Here is a tiny trained network, its code and every weight. The questions are about switching its units off for an input and a target symbol, where a switched-off unit gives its printed mean instead of its output.

import numpy as np


def w(rows, s, z=0):
    codes = np.array(rows[::2]) - 128.0
    scale = np.full(codes.shape[1], s)
    scale[-1] = z or s
    return codes * scale


def norm(h):
    return h / np.sqrt((h * h).mean(-1, keepdims=True) + 1e-5)


def f(y):
    return np.maximum(y, 0)


def softmax(a):
    e = np.exp(a - a.max(-1, keepdims=True))
    return e / e.sum(-1, keepdims=True)


def log_softmax(a):
    a = a - a.max(-1, keepdims=True)
    return a - np.log(np.exp(a).sum(-1, keepdims=True))


def net(x, mask):
    ids = ['αβζλπσ'.index(c) for c in x.split()]
    T = len(ids)
    res = E[ids] + P[:T]
    r = norm(res)
    for j in range(3):
        rows = slice(4 * j, 4 * j + 4)
        q, k, v = (r @ M[0][rows].T for M in (Q, K, V))
        z = softmax(np.where(np.tri(T) > 0, q @ k.T / 4**0.5, -1e9)) @ v
        o = O[0][rows]
        res = res + np.where(mask[j], z, o[:, -1]) @ o[:, :-1]
    y = f(norm(res) @ A[0][:, :-1].T + A[0][:, -1])
    res = res + np.where(mask[3:7], y, B[0][:, -1]) @ B[0][:, :-1]
    return log_softmax(norm(res)[-1] @ U[:, :-1].T + U[:, -1])


Q, K, V, O, A, B = {}, {}, {}, {}, {}, {}
E = w([
[188,91,139,64,148],'α',
[86,80,225,155,130],'β',
[150,211,169,146,228],'ζ',
[138,51,89,142,97],'λ',
[250,147,138,235,128],'π',
[116,151,181,128,26],'σ',
],0.014)
P = w([
[13,115,3,152,140],'0',
[184,161,157,128,102],'1',
[181,146,145,121,115],'2',
[182,142,143,120,132],'3',
[178,136,138,110,145],'4',
[171,129,144,107,141],'5',
[171,130,146,106,141],'6',
[172,131,146,106,160],'7',
],0.0064)
Q[0] = w([
[120,164,101,2,17],'H0',
[192,160,65,141,155],'H0',
[7,155,148,102,75],'H0',
[9,230,197,218,113],'H0',
[120,74,72,22,99],'H1',
[94,170,92,237,120],'H1',
[95,26,7,66,165],'H1',
[169,192,208,191,115],'H1',
[158,34,36,41,166],'H2',
[145,118,29,85,32],'H2',
[99,81,135,185,127],'H2',
[55,151,91,50,117],'H2',
],0.0086)
K[0] = w([
[176,183,107,129,122],'H0',
[98,94,193,189,150],'H0',
[208,172,78,100,95],'H0',
[145,200,123,113,99],'H0',
[183,113,165,89,124],'H1',
[103,158,92,138,106],'H1',
[225,139,119,23,125],'H1',
[46,154,107,170,138],'H1',
[131,10,194,108,186],'H2',
[148,106,213,163,83],'H2',
[21,83,70,138,133],'H2',
[128,126,173,66,137],'H2',
],0.012)
V[0] = w([
[145,140,162,151,153],'H0',
[180,119,142,117,104],'H0',
[74,88,164,142,141],'H0',
[151,79,166,173,167],'H0',
[137,220,62,110,89],'H1',
[169,133,167,152,140],'H1',
[145,187,7,112,123],'H1',
[188,174,102,112,67],'H1',
[80,106,191,164,96],'H2',
[89,90,149,106,65],'H2',
[146,46,156,196,178],'H2',
[180,81,110,109,130],'H2',
],0.014)
O[0] = w([
[52,50,127,102,191,142],'H0',
[101,119,109,71,144,194],'H0',
[2,188,142,153,98,148],'H0',
[56,46,205,133,64,137],'H0',
[154,63,217,27,113,150],'H1',
[217,232,129,111,92,67],'H1',
[181,3,163,42,163,89],'H1',
[145,98,172,74,61,143],'H1',
[109,79,234,156,90,253],'H2',
[74,73,116,149,112,226],'H2',
[169,166,167,194,69,73],'H2',
[118,110,72,124,89,96],'H2',
],0.0067,0.0046)
A[0] = w([
[190,160,105,1,45,141],'N0',
[173,200,92,220,120,28],'N1',
[114,117,113,186,41,187],'N2',
[247,59,66,144,181,3],'N3',
],0.0091,0.0024)
B[0] = w([
[7,77,68,140,187,251],'N0',
[122,104,131,69,65,210],'N1',
[228,85,155,142,254,254],'N2',
[130,220,145,132,29,207],'N3',
],0.0084,0.0043)
U = w([
[97,192,20,78,92,249],'α',
[57,201,107,208,112,126],'β',
[193,182,140,61,254,69],'ζ',
[187,63,49,176,220,4],'λ',
[211,213,156,87,7,85],'π',
[53,111,183,44,85,175],'σ',
],0.0082,0.0021)

Each question gives the input, a string of symbols that net reads in full, and the target symbol t.
The units are the heads (4 rows each of Q, K, V and O) and the neurons (one row each of A and B). Each row of codes is followed by its name. A weight is (code - 128) times the scale printed after its matrix; where a second scale follows, it is the last column's (O, A, B and U).
mask holds one flag per unit, heads first, then neurons. A switched-off unit (its flag False) gives its mean, the last column of its rows in O or B, instead of its output. The means were averaged over made-up inputs and are rounded, as every weight is.
A unit's drop is (log p(t) with every unit on - log p(t) with that unit switched off) / (log p(t) with every unit on - log p(t) with every unit switched off).
The circuit of an input: a set's keep is (log p(t) with only the set's units on - log p(t) with every unit switched off) / (log p(t) with every unit on - log p(t) with every unit switched off). Starting from all 7 units, units are removed one at a time, each time the one whose removal leaves the highest keep (on an exact tie, the one counted first), for as long as the keep stays at least 0.8.
circuit, biggest first: the units of the circuit, biggest drop first
most important unit: the unit with the biggest drop
k most important neurons: the k neurons with the biggest drops, biggest first
heads that matter: for each layer, one digit per head in row order, 1 if its drop is at least 0.15 and else 0, layers parted by /
drop of u: that unit's drop, to one decimal
input β β π σ σ π λ λ, target β: most important unit : H0
input π β σ π π π σ σ, target π: circuit, biggest first : (H1; N1; N0)
input ζ π π β, target ζ: heads that matter : 011
input λ ζ ζ σ λ β, target λ: heads that matter : 011
input λ σ σ λ λ σ π, target π: heads that matter : 000
input β σ π α, target β: 2 most important neurons : (N0; N2)
input ζ β β λ, target β: heads that matter : 110
input π π π σ λ β σ, target π: circuit, biggest first : (H1; N1; N0; N2)
input ζ π σ σ σ β α σ, target ζ: 2 most important neurons : (N2; N0)
input σ σ π π, target π: 2 most important neurons : (N3; N2)
input λ π π σ α σ β, target λ: 2 most important neurons : (N2; N3)
input π σ σ σ σ σ β, target π: 2 most important neurons : (N1; N0)
input λ σ α σ σ σ β σ, target λ: 2 most important neurons : (N2; N3)
input λ σ ζ λ σ α, target α: most important neuron : (N0)
input λ ζ π σ β σ, target λ: drop of N2 : 0.4
input σ λ β σ σ π ζ, target σ: drop of H0 : 0.8
input σ σ β π, target σ: drop of H2 : 0.0
